[-158 -234  199  -40   75   18  105  101 -120 -189   63  530  259 -166
    8   52  -28  -46  143  -70   84  179  107  155  -70  -19  241  227
  -61  -58   11  -89   21   46   21   38  -92   69   23]
0
[-333 -271  368 -180 -275 -319 -140  226 -198 -309  -37  100 -103  162
  -86   69  -27  -24   43  100   63   30   -9  404  163   49 -208  151
  185  138  -87 -131   21 -128  399 -228  194   -2  198]
4
[-174   88 -281 -330 -138 -143 -319  206 -131 -117  318   84  187  107
  -68 -308   70   13  -46  106    3  -61 -148   -6 -163 -315 -194 -193
 -137 -115  302 -161  123   -3  -34  101  -58 -154   75]
8
[ 305   20  448  -83  357   84   64   80   48 -261   56  122   40 -115
   75  129   91 -222 -175 -209  143  -64 -184  162 -158 -404  336 -244
  -86 -218  331  -59  -84   91 -262   29 -144   44  -17]
7
[  42 -301  238  327  342  268 -355   80  229 -445  445  167 -115  -50
 -249  386  236 -350 -345  579 -234   58  -22  -49  -29  -86  238 -127
 -294  142  188  152 -336  175 -215  276 -148 -549 -134]
8
[  48  -88   53  189  116   89   22    9    9  191 -149 -152 -196  -60
  -74  113  -36  138  200   96  -24  207   24 -196  110  164  -84  172
  -44   87 -270   98  -59  -44  257  -12   80   36 -129]
8
[  21 -111  680  290  426 -170 -225 -352  410 -546 -144  471 -281   64
 -340 -294   41  103  -83  179  -13  -52  146  274 -131   88  326   47
  313  -93  395 -113 -212   22  276   97 -269 -246   47]
4
[-182  164 -285 -261 -393  140  233  153 -318 -310  -40   64  200  303
 -162 -471  -80   65  -62 -270  121 -280   85   23  145 -267 -251   71
  246  240 -267 -262 -500  350 -100  -81  439  -56  151]
7
[-277  -13  250  -76 -247    4  537  215 -228 -119 -199  108  -35    1
 -173  291 -187 -177  115  -51  -97 -132  -66  -36  286  -62   17  241
    2  116 -254  -27  241  294 -117 -194  370  266   61]
8
[ -28 -107  -13   40  -48   20 -468   38 -467  -62 -211  -54  360 -141
   56 -113   51   77 -234  113  151  534  150  707 -208  -97  462   91
 -504   20  277 -172 -356   68  118  228 -148  -41  112]
3
[ -95  -95  109   73    8   38    6  -60  -13   84  -74   71 -119  -40
 -175  112  -15  159  167  108   -1   25   40  -97   76   25 -118  172
   17  165 -224   -8   68   30  177   63   -1  -81  -69]
1
[ 108  -14   77  217   56  111   82   -3  181   97  -12   97 -223 -151
 -220 -123    4   80  294   42   15   30  -22 -450   53  100   38   -1
  119  -19  -76  -24  -92  -20  129   42  -15  -86  -11]
3
[ -51  -66 -100   58   93  169  -34  -80 -176   33 -131  -70  -28  -13
  -76   80  -25  226  122  157   11  154   80 -123   14  -63 -181  189
  -72  225 -250  -27  -42   94  168   20  102  -37 -151]
3
[  20 -130   29  138   77   81   59  -61   49  232 -220   -4 -219  -48
 -171   58  -79  208  327  182    1   27   17 -309  154  157 -223  214
   -8  202 -446   29 -153  -27  222  -91   97  -74  -90]
2
[  -5  -83  126  116   -5   73   25   57   -9  140 -171   91 -242  -51
 -179  -18  -61  144  315   63  -31  -60  -80 -360  156   60 -122   84
  110   57 -248  -97  -46   -9  183 -102  111  -57    7]
5
[ -46  -33  -31  145 -145   15  125  115  -50  244 -205   81 -195  -35
 -192  -83    0  204  239  -20   13  122   62 -100  163  313 -188  218
  102   72 -227   59  -60  -97  430  -42   54   32   17]
3
[ 205   83  433  -71   87  -18   32    2  -30  226 -101  247 -421  -62
 -214   34   47  -41  -54 -565  481 -481  -22  380  -83 -474   43  119
  186   90  131   21 -162 -105  241  412  -75 -243  120]
3
[-265 -141   30 -283 -480 -191 -246  622   15 -214  -93  107 -192  285
 -320  334  -43 -108  -48  328  151 -542 -255  275  260 -602 -239   52
  164  409 -148 -200 -188   21  206  -54  182 -431  290]
9
[-310 -319 -258  289  145  471 -113   32 -147 -394   44  -35   24  210
 -296   36   81  304   23  161  -69    6   50  -84 -177  -84  192   84
 -197  405   78 -196 -479  448 -144 -139  154 -290 -120]
5
[-503 -365 -150  151  -52  184   69  136 -178 -386  101  114  155 -448
 -278  106   67   75  139  273  168  160  145  264 -138 -203  414   97
 -333   43  270 -187 -284  303  141   35 -104    2  166]
6
[ -92 -115   94  124  -36   30   77  -14   69   67  -69    8 -132 -142
 -128   97  -54  103  186  162    4   64   58 -147   55   -1  -53  164
   -6   97 -161   -2    8   18  207  130  -43  -51  -52]
1
[-123 -143  167  206 -118  -58 -274  151  134  -59  -25  -27 -197 -196
  -51   45   -5  -28   70   58  -19   80  113  272 -163  116  156   15
  -28  -79  201  165  -82  -85  208  261 -345  -45   93]
9
[ 376  345   24 -180  294  256 -440  259  -70  411   22 -267  -73   82
   75 -309   98  -72   23 -178  -19 -899  -94 -408 -373 -660 -121 -148
   86   -9 -477  101  -89   19 -772  210  217 -376 -122]
1
[-277 -342  343  392   25  145 -295  181 -365 -167  -42  -56 -315 -176
 -207  447  187   26 -276  222  -30  -10   47  692  100   36  285  176
 -291  -68  253 -135 -605  117  232   25  127 -461  150]
6
[-350 -331  240 -186 -122  -84  -29   37 -260 -403   -4  -31  -14  279
   96  741  108   94 -219  237   46 -107   -4  811  -69 -283 -107  194
 -173  375   53  -29  308  203   31 -323  291   -5  -21]
5
[-225 -207  290 -327  181  -38 -373  189 -267 -652   30  180  -77  -43
  127  510   87 -126 -371  232 -101 -403  271  403 -330 -691  -19   49
 -229  175  -31    3  199  341 -585  180   75 -124  -83]
2
[ -55   53  341 -145  183   -6 -254  -11 -519 -238 -161    5  239  174
   18  443  -29   69 -188  185  -48  119  133  472 -110 -239   41  110
 -366  182 -245 -115    8  144 -166  168   47  -79  -53]
6
[-209 -175  305  -93  203  -34  -51   19   10 -424   70  332  -31   95
 -420   72   93 -122  -33  223  -49  -86 -238  156   32 -312    0   52
   34  190  200 -197 -298  181   23 -209   59 -106   39]
1
[  -5  -78   92  138   74   35  150  -78   54  105 -151   16 -210  -72
 -168   72  -47  110  192  134  -26   80   34 -234  112   83  -45  159
   12   89 -179   10  -10    1  228  -20   67  -29  -69]
9
[  19 -301  280  -51   25   14    1   80  -55 -231  -71  -57 -125 -106
  -89  179  -28 -110   94   71   -3   13 -277   86 -118 -194    0  113
 -121  186 -166  -63 -200   21    0 -335  256  -11 -103]
0
[ -65 -268  542  216  153   17 -259  110  298 -362    9  287 -299  155
 -279 -230   19  -82  -41  525 -180 -274  -69 -169   83 -160  156 -110
  241  -53   94 -172 -650   41   23  189  -90 -769   50]
6
[ -51  -12  -56   40  -50    9  -52   81 -157  177  -91   37 -103  -66
 -133  -10    8  150  247    7   41   60  140  -92   91   16  -68  179
  -33  139 -297  -35   47  -33  209  -33  140  -40  -62]
9
[  81   19  145  -21  325  268 -279   -2 -185 -228  171  -89   17 -223
 -135 -224  138 -265 -117 -286  153   54  -96  -22 -293 -250  405 -248
 -296 -192  483 -205 -281  275 -393  -19   32  -64   51]
1
[-596 -248  152  -85 -180  243 -157  105  -73   37  156  -28 -369  207
 -465  -38 -109  -82  223  299  -91 -661 -256 -138 -122 -543 -611  171
  254  441  -22  115 -224  310   56  145    7 -501   21]
7
[-239    8  -69  209   15  211 -153  181 -285  217 -190 -157   60 -143
 -241  -83 -129  203   44  -81   79 -158 -124   51 -264 -271   75  129
 -126 -139  206 -124 -380   77  -25 -135  -68 -138  265]
9
[-491 -291  112  -43 -146   -3  -95   68 -183 -493  143  260  340  -34
  -75  169   23  -24  -88  301 -271  122  140   10  -92 -129  156  125
 -126 -108  124 -115   47  327 -349   -5    9  -41  -29]
6
[ -72  -42 -171  180  142  222   12  -92  -23  163  -72  -46 -214  -35
 -255   -6  -25  292  271  145    8   23   92 -317   23  -19 -137  115
  -56  212 -190  -45 -142   89  199   18   26 -110 -104]
8
[  14  -83  123  117   53   61   46  -20 -102  135 -143   65  -59  -48
 -124  185  -18  185  264   78  -10   47   49 -239  127   84  -99  186
  -42  122 -423  -20   93  -16  133  -83  169   15  -82]
5
[-216 -203  -20  149   10  153 -231  -82   78 -183  -12 -264 -108   78
 -232  157    7  -98 -194  430   -2  -69 -271  407  -84 -246   72  -19
 -290  212  396   38 -277  222  143    2 -125 -355  -40]
6
[ -47  198   34  -77  248    8  274  -42 -161  -31   78    7  209  142
  -70 -123  -49    3   -2  -47   -3   -8   57 -176   17   -1 -133  -93
 -207 -152   25  -58 -126   67 -155   33  -80   69   41]
4
[-312 -240  -87 -124  421  267   71 -438  -39 -309  240 -366   42 -329
  216  207 -131 -194 -232  170  125   17  -83   64 -332 -498   12 -110
 -284   17  424  -45 -102  302 -239  322 -248  -93 -131]
0
[ -80  -22  -29   74  113  126 -121   48 -121  125  -77   37  -62  -25
 -154  -28  -41  182  229   84   17  101   56 -227   16  -37  -40  152
   24  110 -151  -69   35  -25  183   39   89 -147 -105]
9
[-226  -19   37   33  254  334  -22 -118 -119 -225   92  387   71  169
 -231  221  -77  123  131  312 -300 -247  103 -407 -195 -253  227   50
  -25  337 -163 -218  -47  397 -559  243   31 -398 -157]
6
[-414  140 -238   72 -239  308 -196  537 -506 -131   17  129 -131  265
 -295 -451  164  164 -202  454 -205 -698  153  353 -182 -317 -158  -82
   14  249  145  -42 -538  230  158   72  141 -728  184]
2
[-325  -15 -259 -192 -171  143 -314  226 -257 -146   20  275  620  -70
  -86 -374 -115  135  116  -61  -21  -34   57 -325  -29 -360   63   54
  218  -56  -97 -229  215  104 -356  161  -80   92   -7]
2
[ -82  -78   15   77   93   90   49  -85  -88   83 -160  -46   -9   17
 -130   24  -63  132  184  138  -30   52  -21 -279  159   75 -128   89
  -32   77 -234  -93  -39   50  137  -51   69   26  -28]
5
[ -41  328 -107 -219  186  313  -92  -74 -514 -124 -210  188  194  242
 -160 -541 -117  226   81 -127  -56 -320  178 -288   28 -366 -323  153
  167  245 -625 -210 -517  398 -402  -91  458 -234 -111]
4
[ -90  -35  213  -17   57   90    0   75 -246  -41 -112  345  -34   33
 -179  112   98  150  -39 -192   98 -248  112  227 -117 -264   50  144
   14  162  -81  -69   97  143   31 -145   59 -147  -37]
5
[-164  168   46   13   41  185 -171 -201 -265  -58  165  384  330  -69
 -184 -383  -31   22  144    7  -41 -477  196  299 -132 -353   99  -83
   -9   29 -148 -175 -518  179 -451   66  -86 -318  146]
7
[ 100  186 -126 -187  220  273 -671  280 -684  418 -104 -224  134   90
 -205 -245 -144 -233  -42 -204  411 -232 -180  -67  -36 -414   36  -99
 -275  274 -184 -370 -395 -162   20  -25  276 -573  245]
2
[ -72  -37   77  157  -46   73  -31   20 -138  121 -214   47  -59   26
 -225  -50  -31  277  227   91   -8   78  108 -202  109  125 -162  214
   70   88 -316  -72 -117  -26  282  -12  138  -52   -6]
5
[-100 -211  -13 -257   70  202 -243    5 -202 -121   63   64  200  366
   40  155  -48 -178   -6  218 -254  -44    5 -420   36  -14 -266  133
 -153  327 -481   11 -329  254 -469   67  313 -305 -223]
2
[ 489 -119  585  199 -463 -302 -415  288  519  725 -170 -156 -820   69
 -260  -47   78 -151  116  137   41 -359 -518   -9   31 -190 -296  -63
  221   65   13  241 -206 -473  483   18 -266 -421  126]
5
[  -1   -3  -29   68  123  122   12 -100 -205  138  -97  -59  -57  -83
 -128   96  -30  202  157   15   18  127   31 -107   50  -12  -54  146
 -154  126 -282  -76   44   36   42   30  105  -17 -157]
6
[ 363   33  503 -268  -35 -351 -687  211 -256  177 -419  211  211  221
   11 -103  -34   22   58 -324  313  247   -9  296  111  268   41   28
   19 -100 -411 -156  102 -431  232  -44  -38   20  261]
0
[  -2   16   88   65  105   96 -125    1 -106   83  -83   82   40  -38
 -104  -82  -49  180  223   96  -46   78   47 -242   11   -9  -28   28
  108   38 -234 -106  -41  -28   26  -32   18  -84  -31]
7
[   4  -99  146  161   47   77  -50  -45  -17   73 -175   60 -208   15
 -143   12  -50  207  190  146 -104   89   69 -152   66  166 -148  200
   14  171 -308   20  -14    2  192  -80   63 -117 -173]
4
[-136 -211   53   78   38   52   88  -84   10  -74 -143   21  -71  -16
 -113  117  -71  244  199  314  -65   37  132 -242  100  -33 -180  211
   -2  215 -391  -48  -39   71  131    9   86  -54 -104]
1
[-483 -494  380   14   29   12  177  174 -264 -676   75   36 -209   92
 -299  678  147 -105 -317  224 -104  -44 -114  536   59 -285  102  193
 -341  285  238  111    6  389 -142  -58  257  -52  -98]
6
[-415 -291  -96   59  196  348 -291 -124 -385  -23   61 -359  154 -105
   60  271 -130  -94 -240  511  -41  198   -3  321 -314 -364  135   81
 -622  260  337  -32  -44  244 -220  138  -55 -368 -106]
1
[  14  -68  138  131  -13   15   57  -53   67  199  -62   47 -245 -111
 -152 -142  -72  205  337   66   17  -35  -26 -306   -4    4  -97   89
  119   60 -165  -85  -18  -93  272  103  -48  -87    3]
1
[-336  158 -171 -484 -171   87 -418  267 -808    2 -358 -146  263  410
    5 -471   55  271 -141 -182  -25 -370   33  396 -124 -399 -357  128
  247  162 -223 -265  -47  216 -226 -275  431   92  109]
3
[ 133  210  376 -128  263  117  -13   87 -366  271 -281   52 -410  152
  -22  583   14  110 -461 -494  282 -381   38  556  -24 -512 -177  314
  106  205  -60   90  139  -29  140  199  233 -346 -158]
8
[-313  181  -28   79 -412  226  180  728 -245   69  -29   90 -371  -28
 -413   15 -134 -113  110 -466  225 -417 -292  -57   40 -478  143  -38
  404  102  478  -69  -67   92  141  -78   90  -85  365]
6
[-546 -328 -221   59  269  195 -586  -89 -494  132 -211  145  306  -34
  -89 -189  -78  201  127  327   -1  -54  451  155  -83  -45 -181  419
  -94  330 -518   87 -440 -102  306 -118  126 -514  -83]
1
[-239  253  193  -47  -19   60  389  -71 -287 -205  -10   26 -115  -90
 -157  374 -119 -141 -231 -378   72 -460  -45  590  -53 -417  247  101
 -187   57  202  -64  133  427 -498  230  118   65   79]
6
[ -66  -88  -38  187   56   84   60    3  -18  104 -134   41 -124 -132
 -157  -61  -55  208  323  166  -12  128   92 -334   96  119  -97  174
    1   96 -281    0   17  -26  264  -16  102   19  -65]
5
[-114  -93   15   50   78  130  -43 -132 -148   -5  -32 -126  -64   13
  -85 -250  -78   79   84  169  -82  107  -27 -282   -4  -39  -97   34
   19  114  -49 -123 -208   78   86  -63  101 -151  -95]
4
[ -41 -105  469   14 -565 -235  287  284    6  528 -250    5 -722  121
 -245  248  -32 -116  -90 -294  263 -416 -275  369  464  -67 -234  187
  184  156   -1  -11 -100  -69  576  -67   34 -382  212]
4
[-201 -108  279  -26  303  484 -267  325 -495 -246   11 -423 -213  -77
  106  137   15 -138 -142  197   36 -184  238   49 -223 -272 -138  -59
 -129  126 -193   77 -285  232 -315  207  280 -293   53]
1
[-237   -4   68 -121   10   27  -94  260 -161 -350   24  233   74  117
 -148    6  125   45  -85 -113  107  -62    9  263 -126 -294  -18   50
  -19 -157  480  -97  -57  249   -5  -70   18  124  141]
5
[  27  -45  136  122   87   65  159  -11  -36  173 -131  121 -114  -76
  -95  120  -58  230  276   45  -28   56  144 -345  104   81  -79  170
   82   62 -389   -6   85  -23   49   19   86   11  -63]
7
[  15 -184    4  121   74    6  -26   68    7  187 -130   35 -209  -99
  -47  106  -12  144  251   83  -49  133   47 -223   72  137  -84  210
  -51  145 -350  111  120  -28  138 -145  112    1 -136]
7
[   0   20  189  -39 -117   69  168  124 -353  126 -318 -169 -456  295
 -296  156   90   85 -231 -312  126 -162 -197  236  235 -140 -239  265
  -52  223   38   56 -426  319  109 -115  417  -19   69]
4
[-111 -131  -35   48   52   56   25   16  -61  -19  -89  105  -96  -37
 -175    7  -29  129  226  136  -12  114  146 -245  194  113 -135  133
  -53  127 -280  -18    6   77  121   14   93   -6  -61]
7
[ -51  -94  -22   17   59   45  105  -52 -123  108  -84   -9  -43  -62
  -29   30  -68  110  156   21   41   86  -81  -76   50  -66  -60  153
  -46  121 -123  -36   43    1  163    7   32   55  -89]
0
[-140 -105  128   46  -55   61   82  -17 -119   47 -139  -23 -150    1
 -232  201  -93  130  185  206  -25   11  -52  -99  152  -63 -131  174
  -15  239 -282  -84   -2   66  216  -35  168  -80  -43]
8
[-123 -173   35   77   26  114  -33  -91 -163  134  -79   29 -180    6
 -186  121  -33  186  198   72  -32  146   73 -168   90   72 -168  230
  -51  237 -265  -37    2   39  237  -25  139  -83 -143]
8
[ -45  -76  131   75  228  172   85  -41  -92   13  -93    1  -84    1
 -130  185  -49  167  263  114  -33   14   56 -383   68  -24 -111  147
  -26  156 -341  -58   68  117   15    7  118    9 -118]
1
[-332 -212 -207 -118  -23  131 -477    5   89 -606  338   30  210   21
  190   67  119  -12 -305  431 -288  -94   86  354 -447 -410  148 -139
 -175  178  352  121  204  239 -423  439 -186 -349 -392]
5
[-206  -56  -25  229  441  366   55  471  -77 -393  134  147  187 -131
  -45  139   79  151  -72  218   33 -102  186   31  -65 -299   -5  119
 -122 -118  -68   96 -399  263 -109  278 -157 -180   -4]
1
